sepug: [  6  21  20  25  -9 -15  18   1  13 -10  12   1  14  -6  -9   1   1   4
  -5   2  -4   1 -11  -4 -10   2  15   9  19   3  10 -14  -9  12   2   6
   9   4   7   8   8   5  -2  11  14 -12  21   5   5 -13 -10 -22  12]
Moko: [  3  -3  26   4   4 -12   9  -2  19 -19   3  -8   9  21 -16  14  12  -2
  12   4  -8 -23  -8   5   8 -13  15  14   8  13   5  -6   7   2   5   3
 -13  12 -12   8  -4  -2   6   4   6  -5  10 -27  -1  -1   6 -12  -9]
Viga: [  0  11  31  36  16 -51  -1  25  13  22  22  21   8   9 -15  36  -5 -18
   1   9 -14   8 -29 -21   0 -26  27 -13  16  21 -13 -12  28  25   7   6
  21  11  19  43  -6   3   6  37  -5 -38  26 -14  -4   7   5  -3  32]
Vem: [ 16   4  41   5  -2   1  -4 -17   6 -14   9  -9  -1   9 -11   4  14 -20
  29 -11 -20  -9 -12  11   3 -22 -24  19  -1  -1   1  -2  -1 -16   4  -1
   6   5  14   1   9   4  18   8   5  -4   9 -13  -4  10  10   2 -20]
mosu: [  2  21  23  11 -14 -15  12   7  19 -18  13  10  17   5  -9   1 -15  -1
 -15   7 -13  -6 -15  -5  -5  -4  24   8  15   1   0 -24 -14  11   5   1
   9   8   4   6   4  -1   5  18  14 -14  15  -6  10 -13 -13 -18   7]
Nugid: [  1 -13  -4 -10   2  15   9  -9 -11 -10   2   3   7   7 -31  17 -17  -4
  33 -18 -40   5 -24  -3  13  -4  -9  16  18   7  17 -15   0  -1  12  27
  -2   3  14  15  -3  -9  14  26  26 -12   6   5   0   2  11 -14 -12]
Vikil: [  0  11   3  12  -8  -6   8   6  21  -9   7  11  11  -4 -13  -2 -12  -1
  -9   5 -14   7  -9  -4  -8 -12  20   6  25   8  11 -24  -6   3  -1   5
  11  12   9   9 -11  -3   6   9   8 -18  18   1   9 -12  -6 -22   9]
q: [  0  11   3  12  -8  -6   8   6  21  -9   7  11  11  -4 -13  -2 -12  -1
  -9   5 -14   7  -9  -4  -8 -12  20   6  25   8  11 -24  -6   3  -1   5
  11  12   9   9 -11  -3   6   9   8 -18  18   1   9 -12  -6 -22   9]
Vikil
start: [ 5  1  9  8  4  6  4 -1  5 18 14]
mosu, 35
where: [37]
Viga, 44
q: [  1 -11  -4 -10   2  15   9]
sepug
q: [  0  11  31  36  16 -51  -1  25  13  22  22  21   8   9 -15  36  -5 -18
   1   9 -14   8 -29 -21   0 -26  27 -13  16  21 -13 -12  28  25   7   6
  21  11  19  43  -6   3   6  37  -5 -38  26 -14  -4   7   5  -3  32]
Viga
q: [ 16   4  41   5  -2   1  -4 -17   6 -14   9  -9  -1   9 -11   4  14 -20
  29 -11 -20  -9 -12  11   3 -22 -24  19  -1  -1   1  -2  -1 -16   4  -1
   6   5  14   1   9   4  18   8   5  -4   9 -13  -4  10  10   2 -20]
Vem

vibuv: [ 11  32 -10   0   4   3 -16 -15  19   6  10   8 -17  37]
Bogab: [ 17 -14  24  15 -13  -1  16  14  13   3   7  -1 -24 -16]
Viga: [-13 -14  27 -18   6 -31  17 -31  37  46   3  -7 -11  10]
Vem: [-27  -4 -20 -18   2  -6 -15 -21  20  21  37  20 -34 -14]
sepug: [ 30  23  11 -23  20 -31 -21  21 -14 -11  11  34  16  15]
Ter: [-18   2 -31  -1 -10 -15  16   2  18   7 -42 -11 -20   4]
Fevem: [ 35   0   8   4  23 -22 -36  -1  24   6  16  28 -36 -41]
Nugid: [ 19  14   9 -20  10 -21   8 -13 -10 -16 -26  11 -23   3]
Vikil: [ -6 -11  10 -23  20 -31 -21  21 -14 -11  11  31  16  15]
dup Ter: 
[2]
q: [ -7 -11  10]
Viga

Nugid: [-30  29  35  -7  17   8  -9]
Fevem: [-16 -20  10  -3  20  -4  -1]
Bogab: [-29  12  34 -13  15  -4  25]
vibuv: [-13  10   2  11  -9 -49 -12]
sepug: [-4  6 29 -1 29 29 18]
Vem: [-23   8  10  20  -3 -54  -5]
mosu: [-23  -3  10   8  20  -4  25]
sitag: [ -4   6  -2  -1 -13 -10  -3]
Viga: [-15  12  19  11  32   5   1]
Ter: [ -4   6  -2  -1 -13 -10  18]
dup sepug: 
[29]
start: [20 -3]
Vem, 4
q: [-23   8  10  20  -3]
Vem

vibuv: [ -8 -23  -4  -2  45  21 -36  -5  42  45 -32  23 -37 -36  19  21 -33  -5
  48  -6 -28]
sepug: [ -7 -20  -4  -3  43  19 -34  -4  17  43  29  22 -35 -34 -28  -6  48  -5
 -33  19  33]
Ter: [ 1  0  0  1  0  0  2 -1 -1 -2  2  0  0  0  0 -1 -1 -1  1  0  2]
Vem: [  4  20   5   2 -43 -20  30   5 -15 -40  26 -23  37  36 -16 -30  34   7
 -48   5  23]
start: [ 19  21 -33  -5  48  -6 -28]
vibuv, 15
where: [22]
sepug, 12
q: [-23  37  36 -16 -30  34]
Vem
where: [30]
Vem, 7
where: [-35]
sepug, 13

Bogab: [  6  11 -11  11  -2   5   1   2]
Ter: [37 -4 -8 -6  1 -7 22 22]
Fevem: [-44  11 -11  11  -2   5   1   2]
q: [  6  11 -11  11]
Bogab
where: [37]
Ter, 1
diff Bogab: [  6  11 -11  11  -2   4   1   2]
6, [5]
dup Ter: 
[22]
q: [-44  11 -11  11  -2   5   1   2]
Fevem
where: [-4]
Ter, 2
diff Fevem: [-45  11 -11  11  -2   5   1   2]
1, [-44]

Ter: [  8  30   6  -9   4  -5   8  -5 -40  21  22  -3  18  -1  27  30  -7   9
   7  19   1  -3   9  -6 -27  23   7  15 -22   5  26  28  22  -6 -11  -7
   5 -28  -4   6  14   9  23 -29   8  31  -5 -31  10   3  -9   7   1]
mosu: [  7  28   4  -5   1  -4   8  -3 -40  16  19  -4  16   0  24  32  -9  11
   3  18  -2  -4   9  -7 -24  23   4  11 -23   8  25  28  19  -5 -15  -6
   3 -23  -6   5   8  12  21 -25   8  29  -7 -30   9   2 -11  11   2]
Fevem: [ 10  22   9 -12  12  -2  -1  -2 -40  24  24   2  18  -9  24  10  -6  -5
  18  18   6   5   5  -1 -15  11  23  23  -4  10   6  21  22 -12   3  -2
   7 -36   9  11  24   2  30 -30   9  35  -1 -30  21   6  -1 -14   1]
Moko: [  8  28   4  -5   1  -2   9  -2 -40  15  18  -5  14   2  21  31  -8  13
   4  17  -2  -4  10  -7 -23  23   4  11 -25   6  24  27  16  -5 -13  -7
   3 -22  -6   4   9  12  18 -25  10  27  -7 -30   8   2 -12  10   2]
Bogab: [  6  28   4  -5   1  -4   8  -4 -40  16  20  -4  17   0  24  33  -9  10
   3  19  -1  -4   8  -8 -25  23   3  11 -23   5  25  28  20  -5 -16  -5
   3 -23  -5   5   8  12  21 -25   8  29  -7 -30   9   1 -11  11   2]
sitag: [ 10  24   9 -11  10  -2   2  -2 -40  23  25   2  17  -9  24  10  -6  -3
  19  19   5   5   5  -1 -17  12  20  21  -6  10   8  22  22 -13   3  -3
   5 -37   9  11  25   1  32 -30   9  37   0 -30  20   6  -2 -13   0]
vibuv: [ 18  -5  14   2  23  31  -8  13   4  24  24   2  18  -9  25  10  -6  -4
  18  18   6   5   5  -1 -16  12  22  23  -5  10   7  21  22 -12   3  -2
   7 -37   8  21   8   5  12 -31   9  36  -1 -30  21   6  -1 -13   1]
q: [18 -5 14  2 21 31 -8 13  4]
Moko
q: [  7  28   4  -5   1  -4   8  -3 -40  16  19  -4  16   0  24  32  -9  11
   3  18  -2  -4   9  -7 -24  23   4  11 -23   8  25  28  19  -5 -15  -6
   3 -23  -6   5   8  12  21 -25   8  29  -7 -30   9   2 -11  11   2]
mosu
start: [ -6 -11  -7   5 -28]
Ter, 34
q: [ 10  22   9 -12  12  -2  -1  -2 -40  24  24   2  18  -9  24  10  -6  -5
  18  18   6   5   5  -1 -15  11  23  23  -4  10   6  21  22 -12   3  -2
   7 -36   9  11  24   2  30 -30   9  35  -1 -30  21   6  -1 -14   1]
Fevem
start: [  6  -1 -13]
vibuv, 50

Bogab: [ 45 -50  49 -45  39 -33 -45 -46 -30 -18  47  10 -25  37  52 -46 -47 -31]
Vikil: [ 3  3  4 -4  2 -3 -3 -3 -2 -1  4  0 -2  2  3 -4 -4 -2]
Moko: [-3 -7 -2  3 -3  3  3  2  3 -7 -3  6  4 -3  0  1  3  3]
sepug: [-3 -3 -2 -1  4 -2 -2  2 -3  3  2 -3 -3  3  0 -1 -2 -3]
Ter: [ 3 -2  4 -4  2 -3 -3 -3 -2 -1  4  0 -2  2  3 -4 -4 -2]
q: [3 0]
sepug
q: [-45 -46]
Bogab
q: [ 3 -2  4 -4  2 -3 -3 -3 -2 -1  4  0 -2  2  3 -4 -4 -2]
Ter
q: [ 3  3  4 -4  2 -3 -3 -3 -2 -1  4  0 -2  2  3 -4 -4 -2]
Vikil
q: [-3 -3 -2 -1  4 -2 -2  2 -3  3  2 -3 -3  3  0 -1 -2 -3]
sepug
where: [6]
Moko, 12
q: [ 45 -50  49 -45  39 -33 -45 -46 -30 -18  47  10 -25  37  52 -46 -47 -31]
Bogab

vibuv: [-14  20  -1  12 -10]
Nugid: [10 -3 -3 -3 -3]
Moko: [-14  20  -1 -20 -10]
sepug: [-14  14  -1  12 -10]
Ter: [ 4 17 -7 -8 10]
Viga: [-19  53  -8 -19 -19]
q: [-14  20  -1  12 -10]
vibuv
dup Viga: 
[-19]
q: [ 14  -1  12 -10]
sepug
diff Ter: [ 4 17 -7 -8 11]
5, [10]
dup Nugid: 
[-3]

mosu: [ 15 -19   8 -19]
Vem: [ 15 -19   8 -11]
Nugid: [-18   8   2  -9]
q: [ 15 -19   8 -19]
mosu
diff Vem: [ 15 -19   7 -11]
3, [8]
dup mosu: 
[-19]
start: [-18   8   2]
Nugid, 1

Viga: [-49  51 -53  51 -46  49 -50 -55 -53 -47]
vibuv: [-49  51 -53 -46 -52  51  29 -49 -40 -52]
sitag: [-49  51 -46 -53  51  51 -53 -49 -40 -54]
q: [-49  51 -53  51 -46  49 -50 -55 -53 -47]
Viga
q: [-53  51 -46]
Viga
where: [49]
Viga, 6
q: [-49  51 -46 -53]
sitag

Fevem: [-32 -21 -18 -26  22 -13 -11  -1  18  12   8 -22  25 -16   2   2 -10  -6
  22 -16   3 -16  -7 -14 -15 -13]
mosu: [-28 -22  -9 -25  18  -6 -15   1  31  -3   2  -9   5  -1  -2  -8 -13  12
  35  -8  -6 -15  -7  -6 -21  -9]
vibuv: [ -3 -13  -8 -29 -16   0  -2  18 -32   2  31   3  26 -22  -8  -4  -3  12
   2  21 -18   3  -2  20  16 -22]
Vem: [ -9   5  -2 -26  -5   8 -13  13  13 -19   9 -20  -9   6 -10 -17 -13  35
  33  16 -23  -5  -3  18  -9 -11]
Bogab: [-28 -22  -9 -25  18  -6 -15   1  31  -3   2 -29   5  -1  -2  -8 -13  12
  35  -8  -6 -15  -7  -6 -21  -9]
q: [-28 -22  -9 -25  18  -6 -15   1  31  -3   2 -29   5  -1  -2  -8 -13  12
  35  -8  -6 -15  -7  -6 -21  -9]
Bogab
start: [-9  5 -1]
mosu, 12

vibuv: [  6  19   7 -42 -21  22   2 -36]
Nugid: [ -7 -12 -40  39 -10 -11  30   1]
mosu: [  3  15 -14 -20  48  -3 -41  21]
sitag: [ 22  -9 -15  53  29 -22  21 -23]
Vikil: [-14  22 -25 -45  24   6 -10 -12]
sepug: [ 16  -7  36 -25 -43   1  -2 -10]
Bogab: [  4  -5  42 -24 -36  -2 -12 -19]
Vem: [-17 -19  42  -5 -43  15   8  26]
Viga: [-11  10  -8  23  25 -33  -3 -42]
Fevem: [ 52  -2 -20  32 -16 -17   1  13]
Moko: [ 44  -1   9  -6 -51  -5  12  12]
Ter: [-13 -37 -16  -3  16 -41  10  23]
q: [-17 -19  42  -5 -43  15   8  26]
Vem
q: [ -9 -15]
sitag

Ter: [-2  1 12  0  0 -2  2  3]
sepug: [ 24 -18   6  -4   0  -7  22  13]
Viga: [  1  12   0   0   0   2   2 -21]
Nugid: [  0   1  -2   0  -5 -28  25   3]
Bogab: [ -2   1  12   0   6 -15  31   0]
dup Nugid: 
[0]
q: [0 0 2]
Viga
start: [ 1 12  0  0 -2  2]
Ter, 2

sitag: [ 44   8  11 -37]
Nugid: [-39 -39  43  40]
mosu: [ 45  30   4 -48]
Ter: [-33  42 -41  37]
Vikil: [12 45  4 43]
Fevem: [ 38 -40  42 -42]
sepug: [ 45 -49 -42  39]
Viga: [-39  37 -36  39]
where: [-48]
mosu, 4
q: [-39 -39  43  40]
Nugid
q: [ 45 -49 -42]
sepug
where: [44]
sitag, 1
where: [11]
sitag, 3
q: [-36  39]
Viga
where: [-41]
Ter, 3

Nugid: [ 19 -41 -13  -3  13   8 -18]
sepug: [  6 -15  18   9  28  -6 -17]
Moko: [  6 -15  18   9  28  28  28]
mosu: [ 18 -47 -16   7  12 -11   2]
sitag: [ 6 -3 -8  2 -1  9 -9]
Bogab: [  5 -13  15   8  24  -5   6]
Viga: [  8  -5 -21  -3  -1  24 -19]
Ter: [ 15 -27 -11   9  12   5 -27]
Vem: [ 19 -41 -13   8  13  -3  -6]
start: [13 -3]
Vem, 5
dup Moko: 
[28]
q: [ 8 13 -3]
Vem

Moko: [ 49 -45 -43  43  49]
Nugid: [ -9  -9  33 -39 -44]
Viga: [-42  34 -42  31  32]
vibuv: [-40  20 -35  45  45]
dup vibuv: 
[45]
q: [-39 -44]
Nugid
dup Moko: 
[49]
diff Viga: [-42  34 -43  31  32]
3, [-42]
diff Nugid: [ -9 -10  33 -39 -44]
2, [-9]
dup Nugid: 
[-9]

Vikil: [ 45  21 -16  41  29  37  -7 -15  23 -28]
mosu: [-38  -7  29  21  41 -28 -16  37  23 -15]
sitag: [-35 -18  -3  -8   4   0  -5 -13  -8 -19]
Viga: [-38 -19   0 -12  42   3   0 -11  -5 -21]
Fevem: [ 51  28   2  29  28  43  -5 -23  23 -31]
Nugid: [ 44   3 -12 -19  -6   0   4 -18  26 -33]
where: [43]
Fevem, 6
q: [ 21 -16  41  29  37  -7 -15  23 -28]
Vikil
q: [-19   0 -12  42   3   0]
Viga
diff Nugid: [ 44   3 -12 -19  -5   0   4 -18  26 -33]
5, [-6]
diff Vikil: [ 45  21 -16  41  29  36  -7 -15  23 -28]
6, [37]
dup Viga: 
[0]

Fevem: [ 10  19  19  16  -1   8  14 -29 -41 -27   4   3 -25 -19  25   7  -3   3
   9  41]
sitag: [ 15  18  20  24  19  20  14  46 -24  -1 -39   2 -13   5 -19   2   2   2
   6   6]
vibuv: [-33   9  18 -17 -23  -9 -14 -24  30  20  -3  -6 -27  26  22  36  -1 -15
 -23  28]
Bogab: [-51 -28 -25  40 -18   6   9   0   9 -11  25   0  -4  -3  12   9   8  -1
  -1  40]
Vikil: [ 18 -17 -23  -9 -14 -24  30  22  -3  -6 -27  26  46   1   7 -21   8   4
 -27  -2]
Viga: [ 19 -21   7 -26   8   1   1  34  10 -29 -17  29  -9 -33   9  -5 -13 -14
 -37   5]
dup vibuv: 
[-23]
diff Fevem: [ 10  19  19  16  -1   8  14 -29 -41 -27   4   3 -25 -18  25   7  -3   3
   9  41]
14, [-19]
q: [-1  8]
Fevem
where: [34]
Viga, 8
start: [ 18 -17 -23  -9 -14 -24  30  20  -3  -6 -27  26]
vibuv, 3
q: [ 15  18  20  24  19  20  14  46 -24  -1 -39   2 -13   5 -19   2   2   2
   6   6]
sitag

sitag: [ 20  -6  21 -19 -23  22  -5 -19]
Vikil: [ 42 -16  42 -31 -37  33 -22 -31]
Nugid: [  7  24 -22  18 -25   7 -21  17]
vibuv: [ 26  -2  24 -31 -32  31  -5 -28]
sepug: [-21   7 -25  18  24 -22   7  21]
Ter: [ 16 -18  19   4  -5   0 -21  -2]
Fevem: [  3 -12   3  14 -11 -13 -13   8]
Vem: [ 16 -18  19   4  17 -20   4  15]
Viga: [ 13  -9  10  -6  -7 -10  11  10]
Bogab: [ 13  -9  10  -6  -7   4 -10  -5]
Moko: [ 7 -6  8 -2 -5  4 -4 -5]
where: [-12]
Fevem, 2
diff sepug: [-21   7 -25  19  24 -22   7  21]
4, [18]
where: [20]
sitag, 1
q: [-21   7 -25  18  24 -22   7]
sepug
diff Viga: [ 13  -9  10  -6  -7 -10  11  11]
8, [10]

